Below is a small trained network, with its code and all its weights. Each question gives an input and a class and asks what happens when units are switched off, that is, made to give their printed mean instead of their output.

import numpy as np


def w(rows, s, z=0):
    codes = np.array(rows[::2]) - 128.0
    scale = np.full(codes.shape[1], s)
    scale[-1] = z or s
    return codes * scale


def norm(h):
    return h / np.sqrt((h * h).mean(-1, keepdims=True) + 1e-5)


def f(y):
    return np.maximum(y, 0)


def log_softmax(a):
    a = a - a.max(-1, keepdims=True)
    return a - np.log(np.exp(a).sum(-1, keepdims=True))


def net(x, mask):
    res = np.array(x, float).reshape(1, 6) / 4 @ E
    u = 0
    for l in range(3):
        y = f(norm(res) @ A[l][:, :-1].T + A[l][:, -1])
        res = res + np.where(mask[u : u + 6], y, B[l][:, -1]) @ B[l][:, :-1]
        u += 6
    return log_softmax(norm(res)[-1] @ U[:, :-1].T + U[:, -1])


A, B = {}, {}
E = w([
[97,98,96,120,154,96,204,166,80,109,191],'x0',
[102,7,137,126,169,83,113,114,135,130,90],'x1',
[160,143,49,138,140,160,40,165,160,97,131],'x2',
[147,162,171,188,168,109,91,98,143,87,168],'x3',
[113,89,167,200,170,169,114,169,129,146,185],'x4',
[74,183,134,115,106,125,58,116,161,171,117],'x5',
],0.014)
A[0] = w([
[148,11,76,179,195,179,103,202,175,120,146,21],'0.n0',
[171,92,197,255,215,109,150,125,111,94,158,8],'0.n1',
[82,45,143,42,165,44,129,97,131,129,92,24],'0.n2',
[123,141,122,130,135,101,231,175,71,108,167,86],'0.n3',
[107,146,108,169,122,115,83,155,156,160,152,67],'0.n4',
[165,125,26,110,174,71,218,210,65,48,199,2],'0.n5',
],0.0087,0.0091)
B[0] = w([
[167,92,131,140,124,184,63,209,69,122,103,242],'0.n0',
[203,92,217,157,196,146,154,69,224,84,155,222],'0.n1',
[91,124,84,157,169,32,140,67,132,133,70,254],'0.n2',
[125,149,128,64,131,146,135,116,83,103,180,246],'0.n3',
[97,143,162,146,86,146,140,119,103,163,131,156],'0.n4',
[110,105,11,73,150,130,132,94,135,84,213,244],'0.n5',
],0.012,0.0047)
A[1] = w([
[16,208,130,165,122,151,73,177,192,168,201,45],'1.n0',
[194,86,167,232,167,106,137,110,142,78,162,2],'1.n1',
[138,87,113,27,105,144,242,148,107,192,39,81],'1.n2',
[122,97,140,51,77,105,225,133,150,126,115,106],'1.n3',
[197,219,65,100,1,128,101,69,177,91,39,27],'1.n4',
[91,62,117,123,196,91,116,148,157,160,109,120],'1.n5',
],0.0074,0.0059)
B[1] = w([
[52,138,80,221,108,77,82,104,136,178,213,190],'1.n0',
[132,106,198,196,164,85,169,166,217,108,183,199],'1.n1',
[90,57,170,92,27,175,190,168,179,172,124,228],'1.n2',
[117,124,102,141,40,185,177,136,103,179,134,213],'1.n3',
[219,128,150,40,207,130,98,103,208,146,120,253],'1.n4',
[127,141,136,164,94,88,136,153,114,1,123,230],'1.n5',
],0.0088,0.005)
A[2] = w([
[111,94,111,104,105,35,145,86,117,127,11,76],'2.n0',
[163,91,110,155,170,109,79,201,108,108,54,43],'2.n1',
[190,167,127,112,202,152,101,97,152,113,102,73],'2.n2',
[126,106,111,142,114,160,108,203,87,116,86,84],'2.n3',
[124,168,134,129,92,137,133,139,129,166,22,47],'2.n4',
[94,132,186,141,101,115,238,151,60,148,125,2],'2.n5',
],0.011,0.0085)
B[2] = w([
[23,145,88,224,105,56,188,148,152,167,53,255],'2.n0',
[128,96,166,131,77,178,111,149,55,155,68,183],'2.n1',
[165,159,148,112,160,49,125,109,94,81,87,200],'2.n2',
[138,115,96,139,151,141,94,163,77,118,121,164],'2.n3',
[165,112,69,135,197,129,167,209,161,97,141,162],'2.n4',
[147,164,202,123,118,144,81,6,33,111,104,183],'2.n5',
],0.011,0.007)
U = w([
[75,216,119,210,107,142,56,139,163,216,195,30],'0',
[106,150,215,82,63,165,199,45,36,160,154,56],'1',
[182,81,234,216,211,122,143,122,182,48,186,190],'2',
[121,99,8,60,140,124,214,133,61,58,229,220],'3',
[157,120,107,37,61,180,205,160,200,206,75,1],'4',
[167,55,110,173,138,204,47,234,71,110,85,139],'5',
[53,85,96,173,112,35,178,110,147,129,25,209],'6',
[236,247,126,79,168,105,61,98,188,117,67,110],'7',
],0.017,0.0034)

Each question gives the input, the list of numbers given to net, and the class t.
The units are the neurons (one row each of A and B). Each row of codes is followed by its name. A weight is (code - 128) times the scale printed after its matrix; where a second scale follows, it is the last column's (A, B and U).
mask holds one flag per neuron, layer by layer. A switched-off neuron (its flag False) gives its mean, the last column of its row in B, instead of its output. The means were averaged over made-up inputs and are rounded, as every weight is.
A unit's drop is (log p(t) with every unit on - log p(t) with that unit switched off) / (log p(t) with every unit on - log p(t) with every unit switched off).
The circuit of an input: a set's keep is (log p(t) with only the set's units on - log p(t) with every unit switched off) / (log p(t) with every unit on - log p(t) with every unit switched off). Starting from the 12 units with the biggest drops (on a tie, the unit counted first), units are removed one at a time, each time the one whose removal leaves the highest keep (on an exact tie, the one counted first), for as long as the keep stays at least 0.8.
units of the circuit, in order: the units of the circuit, biggest drop first
k most important neurons: the k neurons with the biggest drops, biggest first
drop when u is switched off: that unit's drop, to one decimal
input [4,5,6,-8,1,7], class 5: 2 most important neurons	0.n0, 2.n3
input [-3,5,-5,-6,7,-6], class 2: 2 most important neurons	0.n1, 1.n1
input [2,2,1,-5,3,8], class 0: units of the circuit, in order	1.n0
input [0,5,8,5,6,8], class 5: 3 most important neurons	0.n0, 2.n0, 2.n1
input [3,-1,0,-2,7,3], class 5: 3 most important neurons	0.n0, 2.n0, 2.n3
input [4,8,6,-6,-1,-1], class 5: 2 most important neurons	0.n0, 2.n1
input [6,-2,3,4,-1,5], class 0: 3 most important neurons	1.n0, 0.n4, 0.n3
input [4,-1,1,-4,7,1], class 5: 2 most important neurons	0.n0, 2.n3
input [-7,2,-2,-1,1,4], class 7: 2 most important neurons	0.n2, 1.n4
input [6,1,3,-2,7,7], class 5: 3 most important neurons	0.n0, 2.n3, 2.n0
input [-8,8,6,5,4,3], class 5: units of the circuit, in order	0.n0, 2.n1
input [2,2,6,0,5,-8], class 5: 2 most important neurons	0.n0, 2.n1
input [-1,6,-3,-6,6,-3], class 5: drop when 2.n1 is switched off	0.2
input [3,1,6,2,6,5], class 5: most important neuron	0.n0
input [4,2,1,4,-2,7], class 0: drop when 1.n0 is switched off	0.1
input [3,-1,-4,-2,5,3], class 1: drop when 0.n1 is switched off	0.0
